Each row has a class, written after it.
[   3  123   21 -123  -67 -155   29   11  -34  -31   50  119  -81  -23
  -69  -59   23  -93 -141  155   73    7   33 -109  -23   -5 -139  -29
  -25  191 -175  -58   61  -54  -84   59 -275   55] -> kuneb
[  54   -6   73  130  -86   73 -256  -45 -216 -126 -136 -301 -323  -80
  -36  -70  -22   34  269 -128 -130   80 -256  254   91  152 -183  -98
  -33 -206  228  265  633  263  -56 -452  207    8] -> ven
[   4   33  -19  -51   12 -104   89  -74   19   60  112  127   78    9
  -13  -15  -36  -71 -149  125   65  -29  122  -69   10  -93  -10   86
  -43   72 -152  -35  -98  -74  -37  103  -51  -49] -> ven
[-251   97   68 -297 -143 -434  253   28 -191 -386   46    3 -315  179
  -58  -59   27 -348   -7  185  145   74  128 -150  -74  107 -297  -62
  -83  193  -14    6  168 -212  -76   38 -427  -86] -> Buvem
[ 108   13 -110  -34   70   40   30   -1  128  296   54  308  150   38
 -145  -17   52   72 -363   97   69  -94   31 -162  -85  -53   93  107
   84  119 -326 -113 -246  -11  -29   90 -117  100] -> tavef
[ 161  -29   19 -200  -49   50   98   86   11  183   -6  410  185  -40
 -127  -17  -19 -149 -308  232  118 -104  -12 -202  -11 -152    1   95
   63  142 -511 -204 -246 -107  -91   -2 -310   59] -> beban
[  50 -123  -49  439   65  344 -427 -148   35  245   -9 -290  -74 -219
   -2   48  129  491  310 -286 -222   55 -267  366   78  100  232  -93
  -23 -231  441  334  392  413   64 -200  824  118] -> beban
[ -79   93  109  157 -111  -70 -231 -105 -300 -230 -109 -272 -384  -94
  -57  -58   48   37  351 -173  -48   86 -256  311  140  193 -264  -80
  -31 -199  313  336  700  354  -60 -372  240   65] -> kuneb
[-143   69  -84  -69  149 -286  252  -76  181  -85  245 -132  243  132
  195  167 -178 -166  -37  307  -46   48  443 -233 -129  -62   35   87
 -121  224   75 -142 -320 -423   30  432    6 -277] -> Buvem
[-106  -30  -75  138  107   -2  -83  -65  116   68   96 -219  119  -35
  112  161    3  146  149  -18 -142   62   82   36  -46   37  122   21
  -20   55  257   65  -66   15   63  128  364  -86] -> kuneb
[ 153    1  -21  -90   -3   97   38    3  129  297  128  521  273 -223
 -132  -47  136   67 -432  172  191  -80   29 -180  -28 -214  184   27
  -22  212 -522 -234 -380 -115  -90  268 -216  181] -> beban
[-737   33  -51   16  105 -662  223 -184  -77 -721  243 -718 -263  111
  351  188 -191 -228  455  209 -136  333  492   38  -15   87 -182   22
 -161  105  772  217  249 -421  180  284  434 -417] -> numam
[  39  -20  -72   92  105  223  -44  -32   65  247  107  124   95 -125
  -40   58   59  166  -58  -43   51  -14   49    5   29  -67  170   46
  -83   51  -53  -46  -80   21  -27  102   54   63] -> ven
[ 129   12   47  -30 -110   56 -101   17 -194   11 -133   85 -208  -42
 -159 -150  -12  -84  -89   40   31  -12 -202   53   84   38 -230  -19
   15 -110 -207   93  419  214 -110 -394 -202   74] -> ven
[-305  -21  -70   86  102 -124   50  -28   36 -187  161 -332   29    0
  182  151  -87   26  353   -3  -76  155  210  -11  -26   66   14   41
  -85   18  436   62   20 -136   43  185  267 -167] -> tavef
[ -46   68   41  -36  -83 -111   15  -59 -115 -120  -39 -102 -145   85
  -25  -60  -98 -132   53   73  -29   52  -48   45   59   51 -195  -11
    6  -61   23  113  299   98  -58 -192  -37  -34] -> damu
[-167   15   16 -410 -132 -286  197  203 -295 -427  -96  -10 -362  252
  -90   -2  -54 -491  -25  151  120   89   90 -188  -58  137 -421    7
  -24  114 -190   13  314 -203 -117 -267 -633 -124] -> tavef
[ -76  -74  -65  239  183  242 -146  -32   22  119  112 -207  -81  -83
   68  173   19  244  252 -227  -75   77   34  201   53   30  176  -19
 -159 -135  316  135  174   57   31  -16  404   -8] -> damu
[-146   14  -73 -227   15 -167  179  112 -107 -261    8  -29  -95   97
  -16   96  -67 -267    4  190   60  111  169 -234  -82   63 -220    9
  -50  160  -99  -87   81 -218  -45    6 -414 -151] -> numam
[-190  -50 -101 -181   96 -134  262   43  161  -57  264   45  248  -47
  151  167  -43 -119 -110  151  109   34  431 -246  -84 -154  118  127
 -120  270  -32 -234 -419 -490   59  431 -194 -145] -> Folab
[ -33   30  -44 -142   93   -2  191   62   76  166  170  270  159  -70
  -21   71   -7  -61 -220  202  122   -8  218 -205  -26 -198   81   85
  -55  207 -292 -244 -378 -262  -44  239 -279  -23] -> numam
[-114   48  -86  -87   19 -171  119  -61  100   27  123   84  125  -31
   -1  114   28  -35 -115  233   10   27  192 -151 -101  -40  116   47
   51  229  -49 -115 -236 -184   56  277  -48  -51] -> kuneb
[-407  171   45 -351 -135 -774  379  -28 -243 -751   42 -274 -298  241
   93   59 -146 -549  222  308  100  146  284 -254 -120  214 -492   21
  -56  188  212   19  215 -383  -19  139 -406 -317] -> numam
[-145   -1   79   94  -65 -169 -115  -81 -209 -233  -73 -338 -343   93
   62  -73  -84  -88  288  -29  -90  101 -106  171   96  162 -271  -55
  -77 -222  302  281  579  218  -38 -309  187  -94] -> tavef
[  27    7  -84  -63   70    2  131   37  205  184  176  163  331  -41
   65   89  -20    0 -181  181   16  -24  181 -199  -80 -152  125   89
  -16  253 -204 -194 -390 -207    9  313  -54  -47] -> Buvem
[ 397  -18  -81   -1   45  459 -136   52  304  546  121  544  451 -324
 -107  -38  145  345 -464   60   55 -124  -56 -146  -52 -263  413  -20
   -9  251 -570 -270 -491   55  -38  235  -36  257] -> damu
[-324   86  -31  -97    7 -389  256  -67   51 -384  167 -234  -39  158
  186   86 -122 -239   65  216   20  123  396  -96  -52   -2   -6  -40
 -110  161  278  -43 -130 -429   92  344  -18 -307] -> beban
[ -29  -65  -68  297  177  197  -85 -137  314  307  244 -133  335 -143
  205   99   12  368  117  -96 -131   -5  110  108   41 -119  379   50
  -69  -51  283   45 -276   71  104  307  619   32] -> damu
[  13  -46  124   92 -118  155 -261   12 -420 -157 -312 -274 -562   85
 -126  -78    7  -63  335 -208  -76   84 -398  290  198  223 -303 -126
  -39 -346  186  366  899  437 -108 -688   44   14] -> beban
[ 309   27  -75   -9   58  259  -73   17  277  423  162  430  382 -292
  -79  -53   75  255 -455   50   93  -95   45 -133  -50 -277  263   29
  -38  224 -467 -286 -469  -88  -24  266  -59  167] -> Folab
[ 213   13   -2  -28 -101  273 -214   52  -39  343  -80  406   -1 -209
 -282 -131  153  181 -241    8   45  -73 -282  -19   51  -81   17    8
  135   71 -417  -85   70  349 -126 -258 -192  305] -> damu
[-256   48   74  -56  -90 -340  107  -35 -117 -440   36 -312 -235   59
  134   43  -69 -183  228   91    7  112  150   30  -16  101 -127 -109
  -96   50  323  111  202 -163   92   17    1 -241] -> kuneb
[ 138   67    0 -140  -82   27   36   -7   -6  137   43  414   17  -96
 -184 -134  114  -13 -305   92  209  -68  -83 -147    3  -59  -43    1
  -36  159 -419 -118  -67   41 -137   68 -350  171] -> tavef
[ -51  -38   27  -77 -127  -67  -47   14 -138 -104  -46   55 -244  -22
 -115  -99   62  -45   -3   27   69   45 -165   -2   31   56 -210  -63
  -43   48  -88  105  333  140  -98 -172 -173   62] -> numam
[ 285   -4   -1  128  -20  236 -209  -59  112  197   32   83  164 -295
   38  -66   14  259 -133  -57  -36  -57  -57   74   20 -110  172  -54
  -91    0  -89  -51    0   90   40   24  203  103] -> Folab
[  57  -30  -65   68  100  226  -71    8   64  230   26  190  148 -167
  -27   70   31  167  -79   29   66    5   11  -52   31  -95  109   89
   -9   45 -141 -126 -128   27   -1   72  -12   84] -> tavef
[-236   95   53    7   13 -277   89  -81 -137 -278   -7 -301 -158  149
  118   73 -171 -241  234  134  -47  116  136   59   57   65 -233   48
  -41  -71  228  120  290  -79   10  -71   46 -236] -> tavef
[ 181   31   89  113 -130  173 -298  -33 -154    5  -99  -28 -150 -248
  -71 -110   51  131  103 -146  -49   14 -297  217  107   37  -77 -110
  -16 -159   -4  125  450  327  -58 -326  136  146] -> Folab
[-175   -4   27   61   23 -182    5 -108  -80  -72   10 -283 -161   87
   75   45 -106  -90  213   40  -88   62   43   66   48  108 -148   17
  -37 -116  255  161  283   72  -14  -97  143  -98] -> kuneb
[ -93  -77  -70  183  205  232  -41 -109  215  204  278  -65  244 -193
  162  186   12  234  110  -50  -23   83  219   91   31 -167  370   25
 -177   20  196  -67 -237 -183   55  337  367  -42] -> damu
[-356   61  -94 -340  -49 -632  284   74 -101 -539   97 -198 -128  251
  112  188  -94 -409   36  307   39  116  357 -346 -199  144 -268  123
   46  324  122  -65 -113 -474   67  186 -240 -333] -> beban
[ 178  -10  -69  154  104  307 -119  -90  325  472  253  331  423 -342
   29   20  168  430 -211   22   44  -57   34  -37  -14 -238  428   -2
 -120  190 -183 -159 -434   18   18  432  286  166] -> damu
[  91   28 -132  134  109  116 -106  -95  206  280  149   57  222 -128
    4  108   70  301 -102   38 -101  -14   55  -31  -95  -72  310   -3
   20  184   -1  -46 -287   21   82  241  365   15] -> numam
[-120  110  -16 -286 -102 -384  213   18  -87 -290   96  129  -72   42
  -72  -43    0 -308 -140  266  166   52  142 -266 -106   54 -269   57
  -26  252 -203 -103   18 -255 -118  151 -460  -59] -> ven
[-249   51  -40   14   43 -225  150  -87   89  -81  271   23   61  -73
   74   36   72   11   20  115  129   51  251  -41    6 -106  121    4
 -139  174  118  -31 -210 -231   44  374  134  -91] -> beban
[ 157 -136  -36  378  159  561 -393  -49   48  455   22   12   -7 -335
  -80   45  152  496  105 -328  -72   28 -273  324  123  -54  245  -36
 -101 -237  101  114  249  333  -42 -178  456  238] -> Folab
[-188  133   51 -282  -82 -416  301   -8  -45 -244   99   92  -58   94
   -8    7   -7 -338 -104  291  179   39  225 -222  -85   13 -201   13
  -65  230 -136 -114  -74 -315  -53  242 -463 -106] -> kuneb
[-157  -61  -51 -169   70   18  207   70   96  -53  233  152  136  -97
   88  118  -63  -96 -141  134  132   62  347 -132  -16 -191  156   43
 -153  181 -107 -217 -347 -429   -7  281 -208  -57] -> damu
[ 182    6  -43  195   98  267 -165  -31   93  397   14  181  181 -221
  -95   16   65  258 -151    9  -35  -65  -72   74   -3 -128  236   28
   30   24 -165  -97  -92  107   38  -23  219  116] -> Buvem
[  -2  122  -51  115   35  -97  -60 -104  -10 -140   99 -225  -50  -37
   77   14  -65   48   73   44  -68   74  108   47  -20   49  -25  -43
 -101   79  201   95  194  -69   41   53  201 -134] -> ven
[ 420   27   28  280  -78  517 -481  -64  -54  303 -150  104  -19 -296
 -147 -148   69  370  -12 -162  -87  -15 -438  242  117   18   47 -137
  -10 -155 -125  128  451  527  -92 -364  244  240] -> tavef
[ -37   25  -26  -20  -11  -88  -79   18 -127  -47  -60 -145 -198   56
  -47   38  -19  -73   42  -11  -84   29  -72   21  -15  122 -170   32
   28    3   25   99  332   96  -32 -248  -11  -32] -> Folab
[ -27  102   95  283 -135   46 -332 -207 -282 -129 -136 -364 -460  -99
  -61  -91   67  185  403 -297  -76   63 -330  403  163  250 -160 -143
  -64 -266  474  384  822  508   -1 -398  422   73] -> Folab
[  16   35    8   16  -91  -19 -114  -35 -121    0 -132  -33 -151  -11
  -97  -35   41   14   55   50  -71   35 -157   37  -16  136 -141  -33
  126  -29   31   69  305  215  -27 -225  -49  117] -> Buvem
[ -35  -77   30   44  -75   94 -186   16 -243 -221 -150 -333 -380  -24
   22   29   -2  -25  306 -231  -46  104 -158  177   87  217 -243 -101
 -117 -214  299  222  662  189  -24 -381    2    5] -> Folab
[ 117   -4   -8  140   82  175 -110 -133  128  227  151   98  190 -147
   47  -40   95  232 -118  -31   -3  -19   27   74   41 -131  198  -44
 -147   50  -54   13 -113   56  -17  160  219   76] -> Buvem
[-116   16 -133  114  193  -93  139 -161  314  177  313  -22  334   42
  192  149 -139  133  -83  150  -38    0  382 -100  -69 -154  329   98
  -88  153  131 -126 -482 -273  113  509  338 -150] -> damu
[-438  186  -39 -279   35 -648  490  -67   -8 -460  194 -186  -28  406
  202  171 -253 -497   96  400    8  120  522 -244  -71   -4 -187  124
  -55  274  180 -129 -251 -496   29  396 -239 -419] -> damu
[  44   -8   29 -101  -80   -7   45  -30   90  147  146  332   62 -141
 -103 -108  163   66 -257   86  187  -52   -1 -118  -16 -107   81  -59
  -91  174 -294  -72 -120  -18  -71  195 -201  164] -> damu
[  53   -9   19  122  -23  219 -242   44 -239   25 -147 -160 -271  -51
 -130   14  123  110  262 -170  -82   72 -298  174  100  138 -126  -54
   12  -92  110  254  568  328  -70 -404  139   83] -> beban
[-460   89  -16  -33  -14 -566  144 -132  -81 -465  156 -448 -279  212
  203   51  -57 -166  326   68  -41  169  247   -8  -42  187 -225  -35
 -150   91  543  199  239 -148   60  212  170 -259] -> kuneb
[ 163   15  -82  -32   20  171  -35   13  132  297   83  345  269 -207
  -89   18   59  150 -317  144   54  -58   29 -151  -84 -140  210   27
   31  235 -324 -234 -319  -80    0  172  -68  140] -> Buvem
[ -30   11  -79 -114  -38 -103   16   19   55   10   52   85   65  -34
  -16   24   -5  -32 -176  181   25   16  123 -171  -92  -26  -19   37
   39  208 -120 -110 -134 -117   29   69 -118  -22] -> tavef
[-234  -29  -55  216   46 -104 -194 -146 -136 -173  -47 -483 -317   42
   97  108  -41  122  389 -143 -195  141  -75  220   45  218 -104  -20
  -49 -121  577  254  483  194   81 -199  482 -111] -> Folab
[ 314  -22  -23  101   -4  389 -235   25   24  551 -112  427   96 -195
 -233  -72  182  305 -283  -22    5 -131 -303   48   27 -109  193   15
  134   47 -402 -101  -71  348  -24 -194   28  323] -> Buvem
[-216  117  -68 -233   65 -372  304    3  125 -176  221   40  201  129
  151  119 -167 -290 -149  355   48   38  405 -246  -63 -157  -57  210
   -6  292 -122 -193 -410 -459   20  344 -163 -251] -> tavef
[-267  103   49 -141  -84 -374  119  -10 -169 -359   63 -172 -304  129
   50    8  -37 -227  233  120   68  109   57  -76   -3  137 -280  -24
  -88  114  171   70  286  -66  -30    0 -132 -145] -> damu
[  60   -7  106  -32 -128   46  -95   30 -216   47 -175   41 -233    4
 -165 -141   48  -67   61   13  -11    9 -275   56   67   98 -251  -66
   65 -136 -152  142  470  352 -129 -422 -202  140] -> Buvem
[-121   55   73  306  -38  -12 -235 -217 -203 -168  -64 -417 -368    3
   56  -25   -9  170  480 -210  -97   98 -202  337  141  221  -86 -164
 -151 -239  562  362  666  390   48 -234  536  -59] -> damu
[ 317   44   74  -64 -141  144 -256   60 -226  241 -248  344 -157  -74
 -303 -148  116   34 -218  -17   32  -80 -403   -4   28   52 -247   17
  179  -60 -482  -14  328  431 -179 -470 -356  267] -> Folab
[ -58   37   60 -136 -169 -206    9  -16 -188 -263  -13   -3 -315   35
  -76  -85   -3 -169   35   83   95   79  -50  -17    2  104 -266  -97
  -79   33  -37   83  379   47 -103 -149 -252   13] -> damu
[ 153  -19   -2  342   83  300 -274 -146  176  237  132 -172  137 -262
  133    2   32  373  135 -162 -147   12  -79  237   63  -46  297  -90
 -136 -105  229  130   95  176   37   83  558   33] -> ven
[-203   32  -32 -167   60 -235  233   57  -48 -227   62  -98  -41  223
   90  193 -126 -264   72  124   21   68  273 -168  -69   52 -124   86
  -50  125   42  -68  -76 -246   -6  110 -241 -225] -> damu
[  56   62   98  121  -94   90 -237  -30 -215  -57 -113  -88 -377 -106
 -122 -121   88   96  136 -104  -12   52 -277  200  109  121 -171 -164
  -92 -149   71  221  654  336  -74 -372   20  118] -> damu
[ -54  139   13 -114 -124 -263   33  -41 -138 -323   -9 -147 -162   31
   24    0  -87 -213   56  139  -14   89   42  -22  -37   95 -197  -40
  -16  109   43   50  233  -81  -18  -52  -74 -140] -> ven
